Here is a tiny trained network, its code and every weight. The questions are about switching its units off for an input and a target symbol, where a switched-off unit gives its printed mean instead of its output.

import numpy as np


def w(rows, s, z=0):
    codes = np.array(rows[::2]) - 128.0
    scale = np.full(codes.shape[1], s)
    scale[-1] = z or s
    return codes * scale


def norm(h):
    return h / np.sqrt((h * h).mean(-1, keepdims=True) + 1e-5)


def f(y):
    return np.maximum(y, 0)


def softmax(a):
    e = np.exp(a - a.max(-1, keepdims=True))
    return e / e.sum(-1, keepdims=True)


def log_softmax(a):
    a = a - a.max(-1, keepdims=True)
    return a - np.log(np.exp(a).sum(-1, keepdims=True))


def net(x, mask):
    ids = ['ΔΠζημξ'.index(c) for c in x.split()]
    T = len(ids)
    res = E[ids] + P[:T]
    r = norm(res)
    for j in range(3):
        rows = slice(3 * j, 3 * j + 3)
        q, k, v = (r @ M[0][rows].T for M in (Q, K, V))
        z = softmax(np.where(np.tri(T) > 0, q @ k.T / 3**0.5, -1e9)) @ v
        o = O[0][rows]
        res = res + np.where(mask[j], z, o[:, -1]) @ o[:, :-1]
    y = f(norm(res) @ A[0][:, :-1].T + A[0][:, -1])
    res = res + np.where(mask[3:15], y, B[0][:, -1]) @ B[0][:, :-1]
    return log_softmax(norm(res)[-1] @ U[:, :-1].T + U[:, -1])


Q, K, V, O, A, B = {}, {}, {}, {}, {}, {}
E = w([
[142,199,75,112,75,99,148,111,115,90,91,120],'Δ',
[149,168,101,86,87,87,136,62,166,107,121,168],'Π',
[96,169,163,136,205,91,122,185,16,86,127,132],'ζ',
[97,89,196,59,129,79,205,131,238,174,139,177],'η',
[209,128,86,130,118,157,64,255,161,74,130,198],'μ',
[81,229,122,124,50,175,161,208,123,65,181,76],'ξ',
],0.017)
P = w([
[162,216,113,101,173,145,155,75,76,187,251,112],'0',
[102,197,97,157,184,116,136,120,132,212,168,128],'1',
[167,175,116,118,165,155,169,101,132,162,110,140],'2',
[125,178,117,171,151,150,115,89,148,215,80,178],'3',
[144,150,120,102,149,150,154,126,139,125,103,132],'4',
[103,137,103,126,123,111,102,137,149,162,92,125],'5',
[141,137,122,102,120,148,141,130,129,92,87,130],'6',
[98,133,121,114,95,102,68,129,132,126,98,121],'7',
[138,151,164,166,77,108,101,120,144,131,60,130],'8',
[120,134,151,116,130,148,127,125,119,43,67,176],'9',
[74,125,161,155,78,90,31,118,155,81,86,110],'10',
[52,124,125,129,132,92,81,144,136,37,102,203],'11',
],0.014)
Q[0] = w([
[148,138,106,136,139,108,159,114,131,164,176,126],'head 0',
[132,94,129,160,141,111,137,120,143,127,133,106],'head 0',
[146,134,104,130,153,155,129,121,117,126,130,117],'head 0',
[138,86,116,153,141,162,95,94,108,249,209,43],'head 1',
[127,94,129,150,142,126,165,74,123,99,141,69],'head 1',
[56,146,109,133,109,59,41,126,149,159,116,103],'head 1',
[71,237,139,119,92,130,158,161,115,122,123,102],'head 2',
[56,109,169,143,151,103,166,123,132,99,137,132],'head 2',
[123,179,109,111,127,125,134,122,165,111,93,142],'head 2',
],0.013)
K[0] = w([
[130,117,123,102,101,112,143,129,131,166,129,84],'head 0',
[109,119,93,119,144,128,208,143,107,158,127,178],'head 0',
[100,162,132,109,142,139,138,116,111,140,100,114],'head 0',
[182,180,51,87,205,159,203,124,111,197,182,142],'head 1',
[141,138,95,199,178,148,96,130,163,197,186,121],'head 1',
[115,96,105,17,180,183,168,137,124,8,124,162],'head 1',
[201,158,96,200,124,126,91,236,115,82,194,155],'head 2',
[165,105,199,110,153,147,100,157,135,163,145,146],'head 2',
[196,151,77,152,86,118,98,114,151,123,144,147],'head 2',
],0.011)
V[0] = w([
[74,148,152,53,138,103,220,32,204,145,220,106],'head 0',
[208,110,104,161,193,128,116,214,150,202,188,176],'head 0',
[234,98,36,152,57,232,129,211,188,158,169,220],'head 0',
[120,160,119,166,120,236,103,224,147,104,181,98],'head 1',
[41,174,133,168,112,121,215,66,118,159,49,2],'head 1',
[177,180,64,132,171,130,121,75,101,98,147,84],'head 1',
[118,189,118,100,47,158,91,135,173,94,89,147],'head 2',
[22,91,161,136,125,154,185,54,109,106,86,95],'head 2',
[138,144,142,160,119,210,47,184,67,103,70,97],'head 2',
],0.0076)
O[0] = w([
[96,90,157,178,118,161,125,92,36,181,93,121,144],'head 0',
[123,161,86,36,133,92,126,59,98,61,102,186,142],'head 0',
[137,160,120,148,157,57,172,156,111,37,146,149,171],'head 0',
[160,138,206,143,117,113,87,66,137,125,69,166,153],'head 1',
[98,75,131,158,144,58,8,155,123,129,154,42,156],'head 1',
[155,41,166,140,96,145,143,154,163,163,181,144,155],'head 1',
[106,86,160,173,145,133,172,100,117,163,154,139,206],'head 2',
[105,152,92,136,109,136,95,97,99,164,111,84,3],'head 2',
[139,110,121,80,156,140,138,73,78,198,103,167,142],'head 2',
],0.011)
A[0] = w([
[87,140,79,124,110,141,132,91,101,85,34,147,177],'neuron 0',
[132,112,71,92,125,123,147,155,109,157,188,138,54],'neuron 1',
[101,139,141,138,127,125,78,100,140,161,61,89,60],'neuron 2',
[102,128,110,87,126,127,101,88,127,73,111,172,87],'neuron 3',
[145,159,138,125,102,130,148,161,148,68,171,119,187],'neuron 4',
[60,151,112,195,68,152,81,129,143,112,135,8,5],'neuron 5',
[103,36,131,165,110,96,87,141,117,144,187,87,211],'neuron 6',
[151,131,107,40,161,155,69,161,114,173,97,162,66],'neuron 7',
[106,146,91,72,121,172,126,35,71,176,193,74,112],'neuron 8',
[105,156,194,124,132,143,121,157,102,105,108,165,120],'neuron 9',
[91,105,110,49,162,100,141,143,130,113,75,192,162],'neuron 10',
[174,90,191,80,151,131,136,145,224,118,174,161,198],'neuron 11',
],0.012,0.0029)
B[0] = w([
[210,153,162,87,151,75,127,187,129,111,135,64,158],'neuron 0',
[130,134,128,203,96,74,164,147,133,85,88,156,150],'neuron 1',
[112,125,79,83,151,124,244,154,147,122,187,80,165],'neuron 2',
[140,164,113,131,94,76,71,193,114,104,124,96,174],'neuron 3',
[131,104,100,149,147,101,139,85,157,149,124,100,210],'neuron 4',
[157,107,87,132,85,81,101,108,221,46,72,101,203],'neuron 5',
[158,174,120,58,176,108,124,103,103,83,158,106,237],'neuron 6',
[84,133,95,177,101,129,136,73,231,81,40,95,148],'neuron 7',
[238,98,194,96,165,74,157,140,66,162,229,50,168],'neuron 8',
[85,117,83,127,124,169,117,134,148,101,109,112,200],'neuron 9',
[134,136,89,160,100,158,92,115,156,94,146,85,219],'neuron 10',
[120,127,132,103,111,163,108,126,57,215,130,126,251],'neuron 11',
],0.011,0.012)
U = w([
[141,171,179,30,224,50,150,136,90,141,208,94,254],'Δ',
[102,159,51,131,150,101,130,91,226,2,102,63,43],'Π',
[107,149,31,83,60,198,84,108,122,140,123,80,30],'ζ',
[108,104,201,157,85,84,63,155,103,92,61,131,226],'η',
[84,30,73,200,104,137,208,153,121,80,119,132,137],'μ',
[147,151,155,73,119,198,178,97,145,64,113,163,171],'ξ',
],0.0061,0.00069)

Each question gives the input, a string of symbols that net reads in full, and the target symbol t.
The units are the heads (3 rows each of Q, K, V and O) and the neurons (one row each of A and B). Each row of codes is followed by its name. A weight is (code - 128) times the scale printed after its matrix; where a second scale follows, it is the last column's (O, A, B and U).
mask holds one flag per unit, heads first, then neurons. A switched-off unit (its flag False) gives its mean, the last column of its rows in O or B, instead of its output. The means were averaged over made-up inputs and are rounded, as every weight is.
A unit's drop is (log p(t) with every unit on - log p(t) with that unit switched off) / (log p(t) with every unit on - log p(t) with every unit switched off).
The circuit of an input: a set's keep is (log p(t) with only the set's units on - log p(t) with every unit switched off) / (log p(t) with every unit on - log p(t) with every unit switched off). Starting from the 12 units with the biggest drops (on a tie, the unit counted first), units are removed one at a time, each time the one whose removal leaves the highest keep (on an exact tie, the one counted first), for as long as the keep stays at least 0.8.
units of the circuit, in order: the units of the circuit, biggest drop first
unit that matters most: the unit with the biggest drop
top k neurons: the k neurons with the biggest drops, biggest first
which heads matter: for each layer, one digit per head in row order, 1 if its drop is at least 0.15 and else 0, layers parted by /
input η ζ Π μ Δ, target ξ: units of the circuit, in order -> head 1
input η Δ ζ ξ ξ ξ ζ ξ Δ μ ξ ζ, target η: units of the circuit, in order -> head 1; neuron 6
input ζ η η μ η Π Δ Δ Π ζ ζ, target ζ: which heads matter -> 101
input ξ η μ Π ξ ζ ξ, target ζ: which heads matter -> 011
input η ζ ξ ζ ξ μ ζ Π ζ ξ Π, target η: which heads matter -> 010
input η Δ ξ ζ ξ μ Δ ζ Δ, target ζ: which heads matter -> 101
input μ ξ Π η, target μ: top 3 neurons -> neuron 6; neuron 10; neuron 8
input ζ ξ Δ Δ ξ ξ μ Π ξ Π ζ, target μ: units of the circuit, in order -> head 1; neuron 6; head 2; neuron 8
input Δ ξ Π μ ζ Δ, target ζ: which heads matter -> 001
input μ Π η Δ Π Δ ξ, target Δ: top 3 neurons -> neuron 5; neuron 11; neuron 10
input ξ Π ξ ζ Δ, target Δ: which heads matter -> 100
input η ξ ζ Δ ζ, target Π: top 2 neurons -> neuron 7; neuron 11
input η Δ ζ η ξ η ξ η Δ ζ, target Π: units of the circuit, in order -> head 2; head 0; neuron 7
input η Δ ξ η Δ Π ξ μ Δ, target ξ: which heads matter -> 011
input Δ Π Π ξ, target Δ: unit that matters most -> head 2
input ξ ξ η η μ μ μ, target ξ: which heads matter -> 010
input Π ξ η ξ Δ Δ Δ ξ μ, target η: units of the circuit, in order -> head 1; neuron 5; head 2
input Π μ η ζ ζ ζ, target ζ: top 3 neurons -> neuron 11; neuron 5; neuron 10
input ξ μ Π Δ η ξ ζ μ Δ Δ μ ζ, target ξ: which heads matter -> 011
input η μ ζ η, target ζ: unit that matters most -> neuron 10
input ζ η ξ μ η ζ ξ Δ Δ Δ, target Δ: which heads matter -> 111
input μ Δ Π Π, target μ: units of the circuit, in order -> head 1; neuron 6; neuron 1
input μ Π ξ μ ξ ζ Δ ξ μ η, target ξ: which heads matter -> 011
input ζ Π Π ζ ξ ξ Δ η ξ μ Π Δ, target μ: which heads matter -> 111
input η Δ Δ ζ ζ Δ η ξ Δ μ, target Δ: units of the circuit, in order -> head 1; neuron 5; neuron 6
input Δ ζ Δ μ ξ ξ ξ ζ ξ, target ζ: which heads matter -> 101
input ξ Δ ξ η η, target Π: units of the circuit, in order -> head 2
input ξ η Δ μ Δ Π ξ Δ, target η: which heads matter -> 011
input η ξ ξ ξ μ, target η: which heads matter -> 010
input η ζ ξ Π Π Δ Δ μ ζ η, target ζ: top 2 neurons -> neuron 11; neuron 10
